Here is a tiny trained network, its code and every weight. The questions are about switching its units off for an input and a class, where a switched-off unit gives its printed mean instead of its output.

import numpy as np


def w(rows, s, z=0):
    codes = np.array(rows[::2]) - 128.0
    scale = np.full(codes.shape[1], s)
    scale[-1] = z or s
    return codes * scale


def f(y):
    return y / 2 * (1 + np.tanh(0.7978845608 * (y + 0.044715 * y**3)))


def log_softmax(a):
    a = a - a.max(-1, keepdims=True)
    return a - np.log(np.exp(a).sum(-1, keepdims=True))


def net(x, mask):
    res = np.array(x, float).reshape(1, 6) / 4 @ E
    y = f(res @ A[0][:, :-1].T + A[0][:, -1])
    res = res + np.where(mask, y, B[0][:, -1]) @ B[0][:, :-1]
    return log_softmax(res[-1] @ U[:, :-1].T + U[:, -1])


A, B = {}, {}
E = w([
[129,127,130,128,129,129,130,125],'x0',
[177,151,118,44,61,1,215,97],'x1',
[54,65,132,94,71,173,125,2],'x2',
[128,127,130,133,127,126,130,127],'x3',
[166,40,8,130,157,186,201,148],'x4',
[203,65,209,69,51,202,107,197],'x5',
],0.0069)
A[0] = w([
[184,61,194,48,69,186,88,184,111],'N1',
[192,54,187,98,58,167,102,183,79],'N2',
[60,167,57,198,209,64,134,60,125],'N3',
[98,194,237,134,115,87,48,116,56],'N4',
[175,36,41,156,168,181,208,145,72],'N5',
[75,92,126,108,69,166,117,30,80],'N6',
[98,213,220,145,96,77,60,113,66],'N7',
[80,102,134,216,196,235,16,146,30],'N8',
[62,68,149,91,89,167,127,35,72],'N9',
[40,191,45,184,210,67,147,69,78],'N10',
[208,205,140,175,169,97,127,255,56],'N11',
[177,55,29,109,151,151,217,132,63],'N12',
[164,60,10,136,156,166,196,153,57],'N13',
[56,95,135,100,80,181,133,41,54],'N14',
[169,134,131,29,42,16,220,88,28],'N15',
[64,108,141,197,180,219,29,129,66],'N16',
[77,143,72,162,174,73,126,87,18],'N17',
[182,89,176,72,58,185,110,176,45],'N18',
[62,71,140,98,70,154,122,36,82],'N19',
[173,158,111,32,76,22,218,76,61],'N20',
[56,174,68,160,166,86,161,86,6],'N21',
[205,188,131,173,184,107,134,247,61],'N22',
],0.0061,0.0017)
B[0] = w([
[184,161,208,128,140,203,198,105,217],'N1',
[176,160,199,137,129,192,192,97,201],'N2',
[188,163,230,140,117,212,205,115,215],'N3',
[50,197,110,40,94,115,67,65,197],'N4',
[37,216,149,59,83,123,45,85,213],'N5',
[172,70,57,114,189,58,156,92,183],'N6',
[49,199,120,51,96,140,56,71,194],'N7',
[109,81,99,220,73,104,89,224,254],'N8',
[171,98,65,108,184,57,150,104,187],'N9',
[190,158,206,129,121,208,195,114,217],'N10',
[174,63,43,102,200,45,145,65,214],'N11',
[66,186,125,87,97,119,66,113,204],'N12',
[31,201,138,44,95,141,58,69,208],'N13',
[168,89,60,120,188,61,135,106,181],'N14',
[102,86,97,222,62,129,92,228,222],'N15',
[112,76,77,214,78,113,91,234,235],'N16',
[170,138,194,143,128,179,165,131,163],'N17',
[172,145,210,135,133,196,173,108,191],'N18',
[162,74,72,117,199,64,139,98,188],'N19',
[91,73,97,235,56,125,85,254,216],'N20',
[177,140,184,141,109,179,194,128,171],'N21',
[166,46,28,81,216,46,147,71,209],'N22',
],0.0069,0.0071)
U = w([
[102,91,108,232,70,121,92,253,255],'0',
[203,156,216,128,132,212,220,96,184],'1',
[16,196,131,30,98,125,39,63,36],'2',
[193,74,60,99,233,32,153,77,17],'3',
],0.011,0.00078)

Each question gives the input, the list of numbers given to net, and the class t.
The units are the neurons (one row each of A and B). Each row of codes is followed by its name. A weight is (code - 128) times the scale printed after its matrix; where a second scale follows, it is the last column's (A, B and U).
mask holds one flag per neuron, in row order. A switched-off neuron (its flag False) gives its mean, the last column of its row in B, instead of its output. The means were averaged over made-up inputs and are rounded, as every weight is.
A unit's drop is (log p(t) with every unit on - log p(t) with that unit switched off) / (log p(t) with every unit on - log p(t) with every unit switched off).
most important unit: the unit with the biggest drop
k most important neurons: the k neurons with the biggest drops, biggest first
drop when u is switched off: that unit's drop, to one decimal
input [-4,-5,5,8,-1,-6], class 1: most important unit -> N3
input [-7,7,4,-3,5,2], class 0: 2 most important neurons -> (N20 N15)
input [5,7,-8,1,-4,3], class 3: 4 most important neurons -> (N11 N22 N8 N16)
input [8,4,2,-7,4,3], class 0: 3 most important neurons -> (N15 N20 N4)
input [-7,0,-6,7,6,6], class 1: 2 most important neurons -> (N1 N2)
input [6,-8,6,-1,-2,-7], class 0: 2 most important neurons -> (N16 N8)
input [2,2,7,4,7,-6], class 2: 3 most important neurons -> (N13 N5 N12)
input [-4,7,4,3,8,0], class 2: 2 most important neurons -> (N13 N5)
input [3,-5,-7,-6,2,8], class 1: 3 most important neurons -> (N1 N2 N18)
input [7,4,4,1,-4,2], class 0: 4 most important neurons -> (N15 N20 N13 N5)
input [8,4,-4,8,7,8], class 1: 3 most important neurons -> (N1 N2 N18)
input [-8,-7,-4,6,-8,1], class 2: 4 most important neurons -> (N4 N7 N20 N15)
input [8,-7,-8,7,2,0], class 3: 2 most important neurons -> (N22 N11)
input [8,-5,7,8,7,4], class 2: most important unit -> N5
input [-1,-7,7,-5,8,-1], class 2: drop when N16 is switched off -> -0.1
input [-6,7,7,6,-1,6], class 0: drop when N20 is switched off -> 1.6
input [-3,1,5,6,8,6], class 2: drop when N5 is switched off -> 0.5
